Below is a small trained network, with its code and all its weights. Each question gives an input and a class and asks what happens when units are switched off, that is, made to give their printed mean instead of their output.

import numpy as np


def w(rows, s, z=0):
    codes = np.array(rows[::2]) - 128.0
    scale = np.full(codes.shape[1], s)
    scale[-1] = z or s
    return codes * scale


def f(y):
    return y / 2 * (1 + np.tanh(0.7978845608 * (y + 0.044715 * y**3)))


def log_softmax(a):
    a = a - a.max(-1, keepdims=True)
    return a - np.log(np.exp(a).sum(-1, keepdims=True))


def net(x, mask):
    res = np.array(x, float).reshape(1, 8) / 4 @ E
    y = f(res @ A[0][:, :-1].T + A[0][:, -1])
    res = res + np.where(mask, y, B[0][:, -1]) @ B[0][:, :-1]
    return log_softmax(res[-1] @ U[:, :-1].T + U[:, -1])


A, B = {}, {}
E = w([
[187,187,2,9],'x0',
[125,122,126,133],'x1',
[126,128,124,127],'x2',
[129,127,125,127],'x3',
[124,130,126,127],'x4',
[219,35,137,104],'x5',
[125,123,125,126],'x6',
[193,157,63,210],'x7',
],0.0073)
A[0] = w([
[173,107,131,116,21],'n0',
[60,110,181,43,130],'n1',
[86,83,155,165,28],'n2',
[104,116,193,165,120],'n3',
[104,100,61,90,69],'n4',
[179,106,145,110,25],'n5',
[101,77,143,157,140],'n6',
[46,254,165,104,98],'n7',
[23,204,111,152,71],'n8',
[205,72,181,83,56],'n9',
[94,176,164,109,130],'n10',
[99,110,112,177,1],'n11',
[101,155,130,143,7],'n12',
[109,66,162,149,148],'n13',
[81,165,121,142,86],'n14',
[101,163,125,126,17],'n15',
[88,146,70,56,188],'n16',
[140,125,96,123,16],'n17',
[118,108,108,215,206],'n18',
[115,179,93,170,42],'n19',
[201,162,91,72,129],'n20',
[34,106,187,5,85],'n21',
[75,108,129,180,123],'n22',
[214,70,186,89,67],'n23',
[67,187,94,84,62],'n24',
],0.012,0.0057)
B[0] = w([
[17,28,117,167,125],'n0',
[126,225,41,139,211],'n1',
[67,87,254,124,169],'n2',
[135,158,193,76,214],'n3',
[130,60,243,127,159],'n4',
[37,36,139,169,129],'n5',
[120,163,157,89,188],'n6',
[178,17,136,169,216],'n7',
[198,46,169,240,195],'n8',
[143,49,134,200,184],'n9',
[180,127,101,149,158],'n10',
[57,88,144,128,123],'n11',
[86,44,196,170,114],'n12',
[117,179,160,124,209],'n13',
[178,47,187,162,142],'n14',
[70,21,135,198,116],'n15',
[135,141,207,61,251],'n16',
[23,68,137,166,119],'n17',
[153,219,96,92,230],'n18',
[50,103,86,162,139],'n19',
[37,181,181,110,254],'n20',
[130,213,43,201,230],'n21',
[120,161,179,53,183],'n22',
[144,16,101,224,195],'n23',
[94,86,212,128,179],'n24',
],0.0072,0.0068)
U = w([
[135,9,118,180,56],'0',
[179,137,111,103,247],'1',
[177,130,116,99,253],'2',
[114,119,167,59,8],'3',
[143,170,56,148,148],'4',
],0.011,0.005)

Each question gives the input, the list of numbers given to net, and the class t.
The units are the neurons (one row each of A and B). Each row of codes is followed by its name. A weight is (code - 128) times the scale printed after its matrix; where a second scale follows, it is the last column's (A, B and U).
mask holds one flag per neuron, in row order. A switched-off neuron (its flag False) gives its mean, the last column of its row in B, instead of its output. The means were averaged over made-up inputs and are rounded, as every weight is.
A unit's drop is (log p(t) with every unit on - log p(t) with that unit switched off) / (log p(t) with every unit on - log p(t) with every unit switched off).
The circuit of an input: a set's keep is (log p(t) with only the set's units on - log p(t) with every unit switched off) / (log p(t) with every unit on - log p(t) with every unit switched off). Starting from the 12 units with the biggest drops (on a tie, the unit counted first), units are removed one at a time, each time the one whose removal leaves the highest keep (on an exact tie, the one counted first), for as long as the keep stays at least 0.8.
circuit, biggest first: the units of the circuit, biggest drop first
most important unit: the unit with the biggest drop
top k neurons: the k neurons with the biggest drops, biggest first
drop when u is switched off: that unit's drop, to one decimal
input [8,4,-8,3,5,-8,7,-3], class 0: most important unit : n7
input [-1,-2,1,3,1,-4,-8,-8], class 4: top 2 neurons : (n21, n1)
input [1,5,5,5,-6,-8,8,-8], class 0: top 2 neurons : (n7, n8)
input [1,7,-6,8,-1,-8,-1,7], class 0: circuit, biggest first : (n8, n7)
input [8,2,-5,8,-5,5,5,3], class 3: circuit, biggest first : (n20, n16, n4)
input [-4,-7,5,-7,-2,1,-7,-8], class 4: circuit, biggest first : (n21, n1)
input [-6,5,-8,8,4,4,-5,6], class 3: circuit, biggest first : (n21, n3, n8)
input [-4,-2,6,-6,5,-5,4,-2], class 0: top 2 neurons : (n8, n7)
input [-6,2,0,7,2,-7,2,4], class 0: top 3 neurons : (n8, n7, n14)
input [-7,0,1,-5,5,-6,0,-8], class 4: top 3 neurons : (n21, n1, n16)
input [-1,3,6,4,-2,7,8,-4], class 0: top 2 neurons : (n23, n9)
input [-7,-8,-6,-5,8,-1,2,-8], class 1: top 3 neurons : (n21, n1, n3)
input [8,-3,6,5,0,-1,6,-3], class 3: drop when n16 is switched off : 0.2
input [8,3,4,8,-2,-2,6,-2], class 3: drop when n20 is switched off : 0.1
input [-3,6,7,-7,3,-1,3,-8], class 4: drop when n21 is switched off : 0.4
input [4,3,0,7,-7,8,-6,8], class 0: top neuron : (n23)
